Below is a small trained network, with its code and all its weights. Each question gives an input and a class and asks what happens when units are switched off, that is, made to give their printed mean instead of their output.

import numpy as np


def w(rows, s, z=0):
    codes = np.array(rows[::2]) - 128.0
    scale = np.full(codes.shape[1], s)
    scale[-1] = z or s
    return codes * scale


def f(y):
    return y / 2 * (1 + np.tanh(0.7978845608 * (y + 0.044715 * y**3)))


def log_softmax(a):
    a = a - a.max(-1, keepdims=True)
    return a - np.log(np.exp(a).sum(-1, keepdims=True))


def net(x, mask):
    res = np.array(x, float).reshape(1, 5) / 4 @ E
    y = f(res @ A[0][:, :-1].T + A[0][:, -1])
    res = res + np.where(mask, y, B[0][:, -1]) @ B[0][:, :-1]
    return log_softmax(res[-1] @ U[:, :-1].T + U[:, -1])


A, B = {}, {}
E = w([
[235,144,183,227,73],'x0',
[59,131,72,192,99],'x1',
[159,234,73,104,202],'x2',
[94,100,84,190,253],'x3',
[91,195,249,181,139],'x4',
],0.0055)
A[0] = w([
[152,64,92,130,106,182],'n0',
[119,140,103,108,141,188],'n1',
[84,89,94,133,148,251],'n2',
[154,174,129,85,114,185],'n3',
[153,85,107,126,102,181],'n4',
[76,97,138,128,113,225],'n5',
[122,108,151,97,136,135],'n6',
[146,141,118,70,134,172],'n7',
[162,126,124,153,91,244],'n8',
[135,125,121,135,129,122],'n9',
[111,102,153,107,134,123],'n10',
[147,117,179,108,101,150],'n11',
[142,164,74,62,153,199],'n12',
[83,178,2,169,181,78],'n13',
[97,110,101,142,130,235],'n14',
[131,126,136,136,139,114],'n15',
[85,106,141,130,127,195],'n16',
[137,100,101,112,117,218],'n17',
[110,148,168,180,52,130],'n18',
[129,125,136,138,190,218],'n19',
[155,142,99,68,141,171],'n20',
[157,117,123,134,104,199],'n21',
[98,64,134,74,176,162],'n22',
[173,129,134,165,174,114],'n23',
[164,74,73,152,116,180],'n24',
[121,139,110,150,163,209],'n25',
[164,149,190,148,130,208],'n26',
[137,122,129,135,127,137],'n27',
[171,196,165,169,91,213],'n28',
[166,145,137,101,173,175],'n29',
[185,152,167,159,197,105],'n30',
[157,105,96,114,110,152],'n31',
],0.015,0.0023)
B[0] = w([
[136,88,163,81,138,183],'n0',
[140,120,101,137,118,157],'n1',
[164,153,112,91,140,198],'n2',
[100,100,103,152,97,176],'n3',
[128,96,155,100,126,169],'n4',
[111,168,126,77,129,179],'n5',
[138,146,119,128,100,143],'n6',
[112,114,86,123,97,168],'n7',
[111,96,164,135,126,192],'n8',
[131,121,130,130,132,128],'n9',
[136,157,128,113,109,142],'n10',
[137,143,153,146,84,191],'n11',
[118,93,46,145,108,210],'n12',
[254,94,113,187,138,252],'n13',
[144,131,116,101,149,169],'n14',
[124,133,127,133,135,129],'n15',
[113,160,118,97,130,162],'n16',
[137,108,131,97,120,162],'n17',
[44,126,149,119,130,231],'n18',
[138,165,115,139,166,183],'n19',
[108,98,78,115,111,179],'n20',
[122,103,149,129,122,163],'n21',
[168,184,135,118,72,196],'n22',
[106,127,125,138,180,169],'n23',
[132,68,153,101,167,181],'n24',
[150,135,123,145,157,172],'n25',
[108,153,147,186,136,223],'n26',
[127,125,134,130,131,132],'n27',
[103,108,178,188,109,253],'n28',
[98,137,96,115,145,172],'n29',
[88,157,126,162,192,203],'n30',
[121,92,130,105,126,157],'n31',
],0.041,0.0069)
U = w([
[139,24,200,31,158,56],'0',
[143,218,150,55,37,213],'1',
[63,62,8,130,53,200],'2',
[71,188,131,217,248,250],'3',
[10,180,144,64,151,114],'4',
[35,124,238,220,33,86],'5',
[254,137,69,131,157,137],'6',
[192,97,157,239,145,1],'7',
],0.0046,0.00064)

Each question gives the input, the list of numbers given to net, and the class t.
The units are the neurons (one row each of A and B). Each row of codes is followed by its name. A weight is (code - 128) times the scale printed after its matrix; where a second scale follows, it is the last column's (A, B and U).
mask holds one flag per neuron, in row order. A switched-off neuron (its flag False) gives its mean, the last column of its row in B, instead of its output. The means were averaged over made-up inputs and are rounded, as every weight is.
A unit's drop is (log p(t) with every unit on - log p(t) with that unit switched off) / (log p(t) with every unit on - log p(t) with every unit switched off).
The circuit of an input: a set's keep is (log p(t) with only the set's units on - log p(t) with every unit switched off) / (log p(t) with every unit on - log p(t) with every unit switched off). Starting from the 12 units with the biggest drops (on a tie, the unit counted first), units are removed one at a time, each time the one whose removal leaves the highest keep (on an exact tie, the one counted first), for as long as the keep stays at least 0.8.
circuit, biggest first: the units of the circuit, biggest drop first
top k neurons: the k neurons with the biggest drops, biggest first
drop of u: that unit's drop, to one decimal
input [0,4,2,-8,-6], class 2: circuit, biggest first	[n12]
input [5,1,1,4,-2], class 3: top 4 neurons	[n23, n30, n22, n11]
input [6,8,0,3,-3], class 0: circuit, biggest first	[n24, n26]
input [-1,2,-1,-6,-2], class 0: top 2 neurons	[n26, n28]
input [2,-8,3,8,-3], class 3: top 2 neurons	[n30, n23]
input [7,1,-2,-6,-7], class 0: top 2 neurons	[n24, n0]
input [2,-8,-2,0,7], class 5: top 2 neurons	[n28, n11]
input [-8,2,7,-3,0], class 6: top 2 neurons	[n13, n18]
input [-6,4,-6,7,5], class 6: top 2 neurons	[n13, n18]
input [4,-1,-8,-2,-3], class 0: top 2 neurons	[n0, n24]
input [-7,-1,7,0,6], class 6: top 2 neurons	[n13, n18]
input [-3,-2,-2,2,-1], class 1: top 2 neurons	[n13, n22]
input [1,-6,-7,6,1], class 1: drop of n13	0.3
input [5,-7,-8,-6,-4], class 5: circuit, biggest first	[n11]
input [3,-4,7,-2,1], class 3: drop of n29	0.2
input [1,8,0,1,1], class 6: drop of n13	0.2
